Below is a small trained network, with its code and all its weights. Each question gives an input and a class and asks what happens when units are switched off, that is, made to give their printed mean instead of their output.

import numpy as np


def w(rows, s, z=0):
    codes = np.array(rows[::2]) - 128.0
    scale = np.full(codes.shape[1], s)
    scale[-1] = z or s
    return codes * scale


def f(y):
    return y / 2 * (1 + np.tanh(0.7978845608 * (y + 0.044715 * y**3)))


def log_softmax(a):
    a = a - a.max(-1, keepdims=True)
    return a - np.log(np.exp(a).sum(-1, keepdims=True))


def net(x, mask):
    res = np.array(x, float).reshape(1, 8) / 4 @ E
    y = f(res @ A[0][:, :-1].T + A[0][:, -1])
    res = res + np.where(mask, y, B[0][:, -1]) @ B[0][:, :-1]
    return log_softmax(res[-1] @ U[:, :-1].T + U[:, -1])


A, B = {}, {}
E = w([
[165,85,130,156,128,124,182,129],'x0',
[64,117,131,103,146,84,75,151],'x1',
[116,150,92,102,123,114,118,97],'x2',
[99,109,83,92,166,99,96,118],'x3',
[93,110,196,159,97,141,143,245],'x4',
[146,103,196,155,157,120,171,83],'x5',
[84,163,173,160,163,172,124,101],'x6',
[97,120,131,124,141,115,107,134],'x7',
],0.013)
A[0] = w([
[114,100,128,115,213,85,52,85,126],'N0',
[102,68,137,95,188,79,140,3,245],'N1',
[124,80,108,96,43,51,122,254,255],'N2',
[80,221,42,119,46,138,55,185,185],'N3',
[16,117,196,178,157,232,52,201,221],'N4',
[96,86,107,71,232,54,179,58,225],'N5',
[250,113,147,233,37,176,178,40,253],'N6',
[83,213,84,83,166,165,15,76,231],'N7',
],0.0072,0.0018)
B[0] = w([
[81,136,75,136,135,101,79,132,174],'N0',
[100,175,43,233,198,176,98,109,204],'N1',
[168,53,57,158,105,123,154,245,235],'N2',
[79,60,135,77,106,152,142,117,213],'N3',
[54,109,227,131,155,30,140,131,231],'N4',
[108,162,55,166,175,178,121,140,195],'N5',
[195,150,165,170,96,102,216,56,251],'N6',
[48,114,94,83,102,176,92,86,215],'N7',
],0.011,0.012)
U = w([
[38,75,98,56,32,176,139,82,38],'0',
[210,120,152,181,113,177,230,2,253],'1',
[43,130,226,171,194,81,158,182,84],'2',
[65,194,86,214,254,171,99,105,75],'3',
[170,35,77,150,81,121,186,236,138],'4',
],0.0075,0.0029)

Each question gives the input, the list of numbers given to net, and the class t.
The units are the neurons (one row each of A and B). Each row of codes is followed by its name. A weight is (code - 128) times the scale printed after its matrix; where a second scale follows, it is the last column's (A, B and U).
mask holds one flag per neuron, in row order. A switched-off neuron (its flag False) gives its mean, the last column of its row in B, instead of its output. The means were averaged over made-up inputs and are rounded, as every weight is.
A unit's drop is (log p(t) with every unit on - log p(t) with that unit switched off) / (log p(t) with every unit on - log p(t) with every unit switched off).
The circuit of an input: a set's keep is (log p(t) with only the set's units on - log p(t) with every unit switched off) / (log p(t) with every unit on - log p(t) with every unit switched off). Starting from all 8 units, units are removed one at a time, each time the one whose removal leaves the highest keep (on an exact tie, the one counted first), for as long as the keep stays at least 0.8.
units of the circuit, in order: the units of the circuit, biggest drop first
most important unit: the unit with the biggest drop
top k neurons: the k neurons with the biggest drops, biggest first
drop when u is switched off: that unit's drop, to one decimal
input [0,-3,0,-5,-5,-5,-6,3], class 1: units of the circuit, in order -> (N6, N2)
input [3,4,4,-7,-2,-3,1,4], class 0: top 4 neurons -> (N6, N2, N1, N4)
input [-7,-3,2,-8,4,-2,-1,3], class 2: top 2 neurons -> (N4, N7)
input [2,3,1,-4,-2,-3,6,2], class 0: most important unit -> N1
input [0,-3,0,3,-1,2,-5,5], class 3: units of the circuit, in order -> (N6, N2, N3)
input [8,1,-2,7,4,8,8,0], class 3: top 4 neurons -> (N1, N5, N3, N2)
input [-2,1,6,-2,-4,7,0,-7], class 3: top 3 neurons -> (N1, N5, N3)
input [1,4,6,6,-1,-6,6,-3], class 0: top 2 neurons -> (N7, N3)
input [3,6,6,-7,-8,-1,-5,-5], class 3: top 2 neurons -> (N1, N5)
input [4,-3,-2,5,-5,6,1,-4], class 3: top 4 neurons -> (N1, N5, N3, N0)
input [-2,-1,7,-2,-6,6,4,-4], class 3: top 2 neurons -> (N1, N5)
input [1,-1,-4,1,5,-5,5,-7], class 2: drop when N4 is switched off -> 0.9
input [-5,6,6,3,8,7,-5,-1], class 4: drop when N4 is switched off -> -0.1
input [-2,-2,-5,5,1,-1,8,7], class 2: drop when N4 is switched off -> 1.2
input [4,-7,-6,-6,5,-7,7,5], class 2: most important unit -> N4
